Below is a small trained network, with its code and all its weights. Each question gives an input and a target symbol and asks what happens when units are switched off, that is, made to give their printed mean instead of their output.

import numpy as np


def w(rows, s, z=0):
    codes = np.array(rows[::2]) - 128.0
    scale = np.full(codes.shape[1], s)
    scale[-1] = z or s
    return codes * scale


def f(y):
    return np.maximum(y, 0)


def softmax(a):
    e = np.exp(a - a.max(-1, keepdims=True))
    return e / e.sum(-1, keepdims=True)


def log_softmax(a):
    a = a - a.max(-1, keepdims=True)
    return a - np.log(np.exp(a).sum(-1, keepdims=True))


def net(x, mask):
    ids = ['αβγδεζηθλξπστφψω'.index(c) for c in x.split()]
    T = len(ids)
    res = E[ids] + P[:T]
    u = 0
    for l in range(3):
        r = res
        for j in range(3):
            rows = slice(4 * j, 4 * j + 4)
            q, k, v = (r @ M[l][rows].T for M in (Q, K, V))
            z = softmax(np.where(np.tri(T) > 0, q @ k.T / 4**0.5, -1e9)) @ v
            o = O[l][rows]
            res = res + np.where(mask[u + j], z, o[:, -1]) @ o[:, :-1]
        u += 3
        y = f(res @ A[l][:, :-1].T + A[l][:, -1])
        res = res + np.where(mask[u : u + 8], y, B[l][:, -1]) @ B[l][:, :-1]
        u += 8
    return log_softmax(res[-1] @ U[:, :-1].T + U[:, -1])


Q, K, V, O, A, B = {}, {}, {}, {}, {}, {}
E = w([
[122,243,68],'α',
[125,84,165],'β',
[114,185,63],'γ',
[146,93,162],'δ',
[120,59,174],'ε',
[111,113,103],'ζ',
[182,82,162],'η',
[149,158,68],'θ',
[200,45,229],'λ',
[135,174,83],'ξ',
[166,242,70],'π',
[55,254,54],'σ',
[65,40,109],'τ',
[72,155,115],'φ',
[222,235,68],'ψ',
[196,138,87],'ω',
],0.0065)
P = w([
[132,157,178],'0',
[110,114,89],'1',
[143,253,159],'2',
[215,121,117],'3',
[113,95,63],'4',
[98,212,181],'5',
],0.014)
Q[0] = w([
[32,78,112],'L0H1',
[134,2,68],'L0H1',
[86,171,143],'L0H1',
[211,128,31],'L0H1',
[204,157,145],'L0H2',
[172,85,105],'L0H2',
[243,210,217],'L0H2',
[138,118,129],'L0H2',
[1,227,135],'L0H3',
[71,216,60],'L0H3',
[41,200,131],'L0H3',
[25,224,124],'L0H3',
],0.007)
K[0] = w([
[49,115,143],'L0H1',
[93,119,221],'L0H1',
[119,125,67],'L0H1',
[190,95,159],'L0H1',
[98,164,155],'L0H2',
[106,105,143],'L0H2',
[134,190,165],'L0H2',
[134,112,143],'L0H2',
[65,68,44],'L0H3',
[131,67,10],'L0H3',
[70,98,35],'L0H3',
[72,87,33],'L0H3',
],0.011)
V[0] = w([
[120,76,73],'L0H1',
[91,206,225],'L0H1',
[97,222,133],'L0H1',
[80,94,128],'L0H1',
[59,109,134],'L0H2',
[142,79,35],'L0H2',
[182,106,92],'L0H2',
[167,57,10],'L0H2',
[190,106,91],'L0H3',
[234,128,95],'L0H3',
[253,155,109],'L0H3',
[216,182,126],'L0H3',
],0.0058)
O[0] = w([
[182,142,71,66],'L0H1',
[60,96,243,207],'L0H1',
[87,152,178,251],'L0H1',
[194,102,142,70],'L0H1',
[160,135,84,88],'L0H2',
[99,56,15,42],'L0H2',
[85,41,107,93],'L0H2',
[85,60,32,5],'L0H2',
[138,105,3,118],'L0H3',
[183,90,21,130],'L0H3',
[226,74,35,145],'L0H3',
[223,74,103,169],'L0H3',
],0.0041,0.0024)
A[0] = w([
[174,94,198,250],'L0N1',
[119,211,175,57],'L0N2',
[71,171,16,85],'L0N3',
[81,18,126,200],'L0N4',
[86,26,128,191],'L0N5',
[25,99,64,209],'L0N6',
[65,7,65,197],'L0N7',
[87,1,127,175],'L0N8',
],0.0066,0.0018)
B[0] = w([
[162,222,65,186],'L0N1',
[64,154,235,254],'L0N2',
[90,146,6,182],'L0N3',
[102,29,205,168],'L0N4',
[101,29,243,164],'L0N5',
[2,133,95,190],'L0N6',
[23,61,161,194],'L0N7',
[126,31,202,168],'L0N8',
],0.0055,0.0049)
Q[1] = w([
[79,102,196],'L1H1',
[183,200,108],'L1H1',
[237,161,20],'L1H1',
[236,118,13],'L1H1',
[245,60,106],'L1H2',
[69,207,132],'L1H2',
[182,57,118],'L1H2',
[15,112,63],'L1H2',
[81,189,92],'L1H3',
[221,4,75],'L1H3',
[147,215,71],'L1H3',
[185,254,115],'L1H3',
],0.0052)
K[1] = w([
[137,78,189],'L1H1',
[87,171,107],'L1H1',
[152,205,30],'L1H1',
[165,181,57],'L1H1',
[155,71,5],'L1H2',
[149,254,243],'L1H2',
[146,19,53],'L1H2',
[51,123,207],'L1H2',
[93,146,111],'L1H3',
[193,96,209],'L1H3',
[138,177,101],'L1H3',
[132,185,114],'L1H3',
],0.0075)
V[1] = w([
[144,225,158],'L1H1',
[178,57,168],'L1H1',
[160,3,148],'L1H1',
[123,26,97],'L1H1',
[132,163,191],'L1H2',
[111,107,68],'L1H2',
[175,132,149],'L1H2',
[111,75,85],'L1H2',
[75,84,189],'L1H3',
[40,115,25],'L1H3',
[174,107,199],'L1H3',
[3,103,89],'L1H3',
],0.0057)
O[1] = w([
[78,60,121,136],'L1H1',
[185,183,224,115],'L1H1',
[180,208,181,116],'L1H1',
[188,185,139,110],'L1H1',
[115,124,77,253],'L1H2',
[130,134,167,30],'L1H2',
[152,164,98,137],'L1H2',
[141,120,186,16],'L1H2',
[128,114,207,190],'L1H3',
[1,73,122,146],'L1H3',
[163,154,143,114],'L1H3',
[61,90,153,212],'L1H3',
],0.0059,0.0055)
A[1] = w([
[214,189,171,102],'L1N1',
[56,191,217,4],'L1N2',
[78,200,184,90],'L1N3',
[143,24,209,195],'L1N4',
[253,194,165,160],'L1N5',
[89,20,74,160],'L1N6',
[164,80,161,41],'L1N7',
[255,109,133,83],'L1N8',
],0.0066,0.0031)
B[1] = w([
[79,201,129,199],'L1N1',
[150,16,117,254],'L1N2',
[158,11,92,240],'L1N3',
[151,130,214,201],'L1N4',
[57,181,135,224],'L1N5',
[100,233,145,236],'L1N6',
[202,146,107,141],'L1N7',
[1,167,111,164],'L1N8',
],0.0067,0.007)
Q[2] = w([
[209,139,102],'L2H1',
[190,135,108],'L2H1',
[255,185,151],'L2H1',
[69,138,146],'L2H1',
[96,162,175],'L2H2',
[179,115,86],'L2H2',
[139,173,196],'L2H2',
[156,98,155],'L2H2',
[81,113,151],'L2H3',
[83,160,135],'L2H3',
[152,96,68],'L2H3',
[170,163,120],'L2H3',
],0.007)
K[2] = w([
[108,116,191],'L2H1',
[108,119,178],'L2H1',
[146,136,233],'L2H1',
[135,179,43],'L2H1',
[200,116,140],'L2H2',
[76,137,84],'L2H2',
[255,150,132],'L2H2',
[111,152,77],'L2H2',
[146,133,154],'L2H3',
[108,66,215],'L2H3',
[120,129,61],'L2H3',
[131,94,97],'L2H3',
],0.0067)
V[2] = w([
[73,105,180],'L2H1',
[203,199,38],'L2H1',
[131,155,34],'L2H1',
[131,87,231],'L2H1',
[134,239,47],'L2H2',
[116,167,83],'L2H2',
[90,57,169],'L2H2',
[169,230,86],'L2H2',
[253,207,105],'L2H3',
[86,120,92],'L2H3',
[201,202,115],'L2H3',
[64,187,96],'L2H3',
],0.0049)
O[2] = w([
[113,98,232,163],'L2H1',
[142,199,3,100],'L2H1',
[54,196,66,162],'L2H1',
[182,50,168,80],'L2H1',
[133,134,54,97],'L2H2',
[106,102,62,121],'L2H2',
[149,107,190,167],'L2H2',
[111,152,43,86],'L2H2',
[42,145,186,2],'L2H3',
[142,84,117,137],'L2H3',
[58,115,210,47],'L2H3',
[112,66,108,136],'L2H3',
],0.0047,0.0086)
A[2] = w([
[156,169,101,253],'L2N1',
[89,154,183,136],'L2N2',
[69,160,58,33],'L2N3',
[162,43,143,43],'L2N4',
[151,128,90,244],'L2N5',
[128,165,109,197],'L2N6',
[132,67,108,250],'L2N7',
[255,118,181,151],'L2N8',
],0.0098,0.0042)
B[2] = w([
[143,55,74,195],'L2N1',
[55,146,188,210],'L2N2',
[183,191,143,254],'L2N3',
[196,101,3,184],'L2N4',
[153,57,122,171],'L2N5',
[150,116,72,194],'L2N6',
[156,46,110,195],'L2N7',
[213,204,134,211],'L2N8',
],0.0079,0.009)
U = w([
[142,205,194,3],'α',
[153,109,72,115],'β',
[155,166,66,111],'γ',
[224,204,79,10],'δ',
[86,156,171,140],'ε',
[118,123,106,150],'ζ',
[89,213,144,76],'η',
[125,148,136,161],'θ',
[128,145,179,184],'λ',
[196,112,126,183],'ξ',
[104,102,123,180],'π',
[152,2,81,110],'σ',
[37,64,157,56],'τ',
[206,138,119,220],'φ',
[135,107,155,214],'ψ',
[96,135,103,190],'ω',
],0.0075,0.003)

Each question gives the input, a string of symbols that net reads in full, and the target symbol t.
The units are the heads (4 rows each of Q, K, V and O) and the neurons (one row each of A and B). Each row of codes is followed by its name. A weight is (code - 128) times the scale printed after its matrix; where a second scale follows, it is the last column's (O, A, B and U).
mask holds one flag per unit, layer by layer, with each layer's heads first. A switched-off unit (its flag False) gives its mean, the last column of its rows in O or B, instead of its output. The means were averaged over made-up inputs and are rounded, as every weight is.
A unit's drop is (log p(t) with every unit on - log p(t) with that unit switched off) / (log p(t) with every unit on - log p(t) with every unit switched off).
The circuit of an input: a set's keep is (log p(t) with only the set's units on - log p(t) with every unit switched off) / (log p(t) with every unit on - log p(t) with every unit switched off). Starting from the 12 units with the biggest drops (on a tie, the unit counted first), units are removed one at a time, each time the one whose removal leaves the highest keep (on an exact tie, the one counted first), for as long as the keep stays at least 0.8.
units of the circuit, in order: the units of the circuit, biggest drop first
most important unit: the unit with the biggest drop
k most important neurons: the k neurons with the biggest drops, biggest first
top k neurons in layer l: the k neurons of layer l with the biggest drops, biggest first
input τ α σ ξ, target σ: units of the circuit, in order => (L1H1; L2N3)
input δ θ α σ, target σ: units of the circuit, in order => (L1H1; L2N8; L0H3)
input ψ τ ψ β σ π, target τ: top 2 neurons in layer 1 => (L1N2; L1N3)
input π σ σ α, target σ: units of the circuit, in order => (L1H1; L2H3; L2N7)
input φ π ω σ π, target δ: top 3 neurons in layer 1 => (L1N6; L1N2; L1N3)
input τ σ τ τ, target φ: most important unit => L2N8
input ζ τ τ λ τ, target σ: 2 most important neurons => (L0N7; L0N6)
input β β β ε ε, target ξ: top 3 neurons in layer 0 => (L0N8; L0N5; L0N4)
input τ η σ ω ε ψ, target α: 2 most important neurons => (L0N8; L0N5)
input ε ε τ σ τ β, target δ: 2 most important neurons => (L0N7; L0N5)
input δ π γ σ τ α, target δ: top 2 neurons in layer 0 => (L0N6; L0N7)
input σ α τ τ ψ σ, target γ: 2 most important neurons => (L0N3; L2N3)
input τ ω σ ψ τ θ, target δ: 3 most important neurons => (L0N6; L0N7; L0N3)
input δ β ω σ σ β, target τ: most important unit => L1H3
input ζ φ γ, target σ: 4 most important neurons => (L1N3; L1N2; L1N6; L0N2)
input τ σ ε π σ ζ, target τ: 3 most important neurons => (L0N6; L0N3; L2N8)
input σ φ β γ τ, target σ: 3 most important neurons => (L0N6; L1N2; L0N7)
input ω φ η, target σ: top 3 neurons in layer 1 => (L1N6; L1N3; L1N2)
input ψ τ τ, target δ: top 2 neurons in layer 1 => (L1N4; L1N1)
input ξ τ ψ, target δ: 2 most important neurons => (L0N5; L0N6)
input τ δ ζ ε ε φ, target α: most important unit => L1H1
input α φ ξ, target σ: top 3 neurons in layer 1 => (L1N3; L1N2; L1N6)
input α σ σ θ φ α, target σ: 2 most important neurons => (L1N3; L1N2)
input σ ω β π σ φ, target τ: 2 most important neurons => (L0N6; L0N3)
input σ τ η, target δ: 3 most important neurons => (L0N5; L0N4; L0N8)
input σ λ γ σ σ, target η: 4 most important neurons => (L1N6; L0N6; L2N3; L0N3)
input ε σ σ σ σ, target η: most important neuron => (L1N6)
input τ ε δ ε τ η, target δ: 3 most important neurons => (L0N6; L0N7; L0N5)
input σ π σ ζ, target σ: top 3 neurons in layer 2 => (L2N3; L2N8; L2N5)
input α λ δ γ α, target γ: top 3 neurons in layer 0 => (L0N2; L0N3; L0N6)
